Below is a small trained network, with its code and all its weights. Each question gives an input and a target symbol and asks what happens when units are switched off, that is, made to give their printed mean instead of their output.

import numpy as np


def w(rows, s, z=0):
    codes = np.array(rows[::2]) - 128.0
    scale = np.full(codes.shape[1], s)
    scale[-1] = z or s
    return codes * scale


def f(y):
    return np.maximum(y, 0)


def softmax(a):
    e = np.exp(a - a.max(-1, keepdims=True))
    return e / e.sum(-1, keepdims=True)


def log_softmax(a):
    a = a - a.max(-1, keepdims=True)
    return a - np.log(np.exp(a).sum(-1, keepdims=True))


def net(x, mask):
    ids = ['αδζθλμξσψω'.index(c) for c in x.split()]
    T = len(ids)
    res = E[ids] + P[:T]
    u = 0
    for l in range(2):
        q, k, v = (res @ M[l].T for M in (Q, K, V))
        z = softmax(np.where(np.tri(T) > 0, q @ k.T / 3**0.5, -1e9)) @ v
        res = res + np.where(mask[u], z, O[l][:, -1]) @ O[l][:, :-1]
        u += 1
        y = f(res @ A[l][:, :-1].T + A[l][:, -1])
        res = res + np.where(mask[u : u + 8], y, B[l][:, -1]) @ B[l][:, :-1]
        u += 8
    return log_softmax(res[-1] @ U[:, :-1].T + U[:, -1])


Q, K, V, O, A, B = {}, {}, {}, {}, {}, {}
E = w([
[84,119,131,147,184,254,96,97,221,199,91,108],'α',
[144,81,178,110,129,65,161,129,92,99,201,114],'δ',
[168,97,143,165,133,105,196,133,79,81,192,135],'ζ',
[99,130,151,93,145,124,138,141,24,132,151,109],'θ',
[107,91,123,107,62,172,142,96,58,173,188,105],'λ',
[93,142,76,119,57,103,153,139,175,158,204,89],'μ',
[141,198,75,127,99,118,121,186,132,166,160,131],'ξ',
[179,141,110,139,97,109,111,167,123,55,117,48],'σ',
[182,180,115,83,158,114,109,85,111,151,123,166],'ψ',
[206,115,102,140,122,134,162,49,129,203,171,125],'ω',
],0.021)
P = w([
[138,122,252,167,28,48,156,126,113,211,84,179],'0',
[160,161,128,102,93,90,201,114,97,163,129,163],'1',
[163,174,142,110,99,125,187,116,98,161,139,124],'2',
[152,128,110,123,136,90,117,149,93,177,144,169],'3',
[143,136,104,110,156,115,163,122,109,154,131,124],'4',
[137,169,133,134,138,133,139,100,135,137,147,89],'5',
[142,144,88,106,173,149,139,129,113,138,126,102],'6',
[133,124,106,140,188,132,79,129,130,146,162,104],'7',
[126,138,84,114,196,156,120,116,138,129,136,72],'8',
[115,168,114,141,174,177,89,94,176,116,161,52],'9',
[118,130,75,122,216,172,83,128,146,127,150,68],'10',
[110,132,90,126,217,195,79,110,155,100,157,51],'11',
],0.014)
Q[0] = w([
[143,182,78,99,68,125,102,161,96,148,173,103],'0.h0',
[155,84,6,104,243,100,146,155,51,138,195,71],'0.h0',
[127,254,205,162,133,148,148,87,89,119,201,65],'0.h0',
],0.011)
K[0] = w([
[174,130,74,139,155,159,81,88,192,128,103,129],'0.h0',
[87,142,89,109,183,238,126,95,177,130,94,92],'0.h0',
[103,69,120,185,163,145,6,130,166,157,126,129],'0.h0',
],0.012)
V[0] = w([
[168,185,181,124,181,120,89,97,136,166,13,163],'0.h0',
[48,157,192,164,157,109,177,254,153,131,95,127],'0.h0',
[51,170,134,53,148,105,80,136,69,128,129,111],'0.h0',
],0.0084)
O[0] = w([
[249,131,193,75,131,163,144,121,181,106,68,143,214],'0.h0',
[108,178,172,225,158,168,130,195,97,149,145,87,2],'0.h0',
[87,191,201,74,86,115,121,94,142,84,224,141,205],'0.h0',
],0.012,0.0033)
A[0] = w([
[99,110,123,123,68,190,150,120,184,156,143,121,135],'0.n0',
[151,219,166,100,138,78,155,187,176,60,173,141,121],'0.n1',
[36,127,91,98,187,126,152,151,193,143,134,255,123],'0.n2',
[139,183,67,84,140,137,165,114,54,132,104,108,87],'0.n3',
[139,144,103,43,145,92,87,153,134,76,210,145,118],'0.n4',
[92,65,147,179,125,44,139,170,131,87,79,86,100],'0.n5',
[166,153,190,105,157,168,119,143,179,80,89,183,2],'0.n6',
[97,194,222,159,118,217,90,133,105,110,116,147,42],'0.n7',
],0.0072,0.005)
B[0] = w([
[177,137,199,124,180,112,137,176,140,139,117,124,147],'0.n0',
[111,166,89,128,174,188,87,108,1,128,97,134,221],'0.n1',
[133,122,174,45,67,155,141,106,146,123,96,35,148],'0.n2',
[152,77,137,184,86,90,56,142,165,132,180,126,198],'0.n3',
[156,156,102,217,101,194,114,128,100,127,120,135,254],'0.n4',
[158,115,158,154,166,68,38,144,125,101,136,158,150],'0.n5',
[95,24,114,142,100,132,179,224,121,143,217,56,186],'0.n6',
[193,107,41,157,139,80,152,69,116,117,88,85,174],'0.n7',
],0.0079,0.01)
Q[1] = w([
[203,128,111,115,205,109,143,191,153,240,85,77],'1.h0',
[111,52,230,165,253,149,198,239,205,200,51,70],'1.h0',
[137,136,138,237,103,100,100,132,69,190,229,64],'1.h0',
],0.0068)
K[1] = w([
[228,103,202,167,79,29,96,143,72,157,77,152],'1.h0',
[64,105,253,199,30,100,192,183,83,158,24,206],'1.h0',
[120,115,116,184,200,214,23,168,223,82,99,98],'1.h0',
],0.0066)
V[1] = w([
[129,60,214,92,149,79,120,128,85,2,158,57],'1.h0',
[95,28,173,171,169,127,119,120,109,124,166,169],'1.h0',
[96,78,199,79,135,163,182,65,128,194,144,137],'1.h0',
],0.0076)
O[1] = w([
[115,147,150,231,59,159,97,160,165,45,112,246,236],'1.h0',
[97,2,83,170,144,117,87,56,45,219,89,193,91],'1.h0',
[151,135,87,180,151,99,2,72,127,79,241,121,3],'1.h0',
],0.0094,0.0062)
A[1] = w([
[118,167,124,172,190,191,138,64,65,124,110,178,59],'1.n0',
[126,56,139,174,150,188,86,151,166,114,81,239,157],'1.n1',
[11,119,135,238,173,164,167,124,133,195,138,119,191],'1.n2',
[75,119,116,235,18,77,40,97,134,69,95,185,103],'1.n3',
[135,106,136,26,199,155,184,177,158,133,35,135,3],'1.n4',
[190,59,104,93,160,152,123,96,172,137,105,94,110],'1.n5',
[70,105,126,235,159,100,69,194,67,124,163,96,114],'1.n6',
[54,161,150,93,68,142,254,186,116,133,104,157,107],'1.n7',
],0.0072,0.0061)
B[1] = w([
[83,147,116,138,184,65,69,87,85,165,63,136,192],'1.n0',
[144,254,76,66,133,78,120,135,142,128,105,81,212],'1.n1',
[187,176,142,63,74,121,168,179,90,64,136,152,208],'1.n2',
[123,29,141,91,192,196,179,67,210,184,154,142,209],'1.n3',
[78,125,174,192,53,101,116,30,143,80,213,102,185],'1.n4',
[53,165,104,188,67,112,66,195,120,135,95,163,196],'1.n5',
[131,161,133,198,123,75,197,158,188,140,182,172,204],'1.n6',
[83,50,103,141,244,107,12,201,189,114,94,116,250],'1.n7',
],0.0073,0.014)
U = w([
[192,89,114,215,128,192,127,180,95,197,133,105,40],'α',
[181,119,43,108,198,119,205,116,142,134,89,144,117],'δ',
[148,122,67,130,80,39,92,85,105,103,73,109,132],'ζ',
[254,157,164,81,90,162,147,146,135,90,130,133,254],'θ',
[120,172,161,215,184,75,59,58,87,93,143,153,164],'λ',
[106,54,142,164,71,201,165,104,130,184,129,135,196],'μ',
[104,154,149,162,40,33,154,161,150,108,192,113,29],'ξ',
[109,90,131,153,138,121,94,167,175,92,86,154,139],'σ',
[171,148,130,159,186,70,95,114,207,139,173,159,3],'ψ',
[178,135,98,79,245,129,149,141,114,170,141,59,106],'ω',
],0.0045,0.0056)

Each question gives the input, a string of symbols that net reads in full, and the target symbol t.
The units are the heads (3 rows each of Q, K, V and O) and the neurons (one row each of A and B). Each row of codes is followed by its name. A weight is (code - 128) times the scale printed after its matrix; where a second scale follows, it is the last column's (O, A, B and U).
mask holds one flag per unit, layer by layer, with each layer's heads first. A switched-off unit (its flag False) gives its mean, the last column of its rows in O or B, instead of its output. The means were averaged over made-up inputs and are rounded, as every weight is.
A unit's drop is (log p(t) with every unit on - log p(t) with that unit switched off) / (log p(t) with every unit on - log p(t) with every unit switched off).
The circuit of an input: a set's keep is (log p(t) with only the set's units on - log p(t) with every unit switched off) / (log p(t) with every unit on - log p(t) with every unit switched off). Starting from the 12 units with the biggest drops (on a tie, the unit counted first), units are removed one at a time, each time the one whose removal leaves the highest keep (on an exact tie, the one counted first), for as long as the keep stays at least 0.8.
circuit, biggest first: the units of the circuit, biggest drop first
unit that matters most: the unit with the biggest drop
top k neurons: the k neurons with the biggest drops, biggest first
top k neurons in layer l: the k neurons of layer l with the biggest drops, biggest first
input ζ θ ω δ θ ξ, target ω: circuit, biggest first => 1.h0
input θ ξ δ σ δ μ θ ζ, target ξ: top 3 neurons => 1.n6, 1.n2, 1.n7
input θ θ μ ψ α ξ ψ ζ σ, target θ: top 3 neurons => 0.n7, 1.n7, 1.n0
input θ θ ω ξ, target ζ: circuit, biggest first => 0.h0, 1.n5, 1.h0
input ζ λ ζ, target μ: circuit, biggest first => 0.h0, 1.n3, 1.h0
input λ θ θ θ ζ μ θ θ, target ξ: circuit, biggest first => 0.h0, 1.n6
input α μ ψ, target α: circuit, biggest first => 0.h0, 0.n6, 1.n5
input α ξ θ θ θ θ ψ θ, target α: circuit, biggest first => 0.h0, 0.n6
input θ θ θ ψ σ, target θ: circuit, biggest first => 0.h0, 1.h0
input ξ θ θ ξ α θ σ θ δ θ ζ θ, target ξ: top 2 neurons in layer 1 => 1.n4, 1.n5
input σ ξ ψ δ ζ θ ζ ζ λ θ, target μ: circuit, biggest first => 1.n3, 0.h0, 1.h0, 0.n0
input ψ λ σ δ α σ, target ψ: top 2 neurons in layer 1 => 1.n3, 1.n6
input ω θ δ θ ζ ζ ζ, target δ: top 3 neurons => 1.n3, 1.n1, 1.n4
input ψ θ θ λ ζ ζ θ μ ζ, target ξ: unit that matters most => 0.h0
input θ σ σ θ θ σ ξ, target σ: circuit, biggest first => 1.h0, 1.n7
input θ ζ ξ θ σ θ ζ θ, target λ: circuit, biggest first => 0.h0, 0.n1
input θ α θ σ δ θ ξ, target θ: circuit, biggest first => 0.h0, 1.n7
input ξ θ ζ, target ω: circuit, biggest first => 0.h0, 1.h0
input θ θ σ ζ ω ψ θ, target ζ: top 2 neurons => 1.n5, 1.n3
input ζ δ θ λ ζ α ζ, target ζ: top 2 neurons => 1.n1, 0.n5
input θ θ σ ξ θ ζ δ ζ ζ ξ θ λ, target ω: top 3 neurons => 0.n0, 0.n1, 1.n7
input θ θ ψ θ, target θ: top neuron => 1.n7
input θ ζ ζ ζ, target δ: top 2 neurons => 1.n3, 1.n1
input ψ θ θ λ ξ ψ ξ ω α, target ψ: top 4 neurons => 0.n0, 0.n6, 1.n3, 0.n4
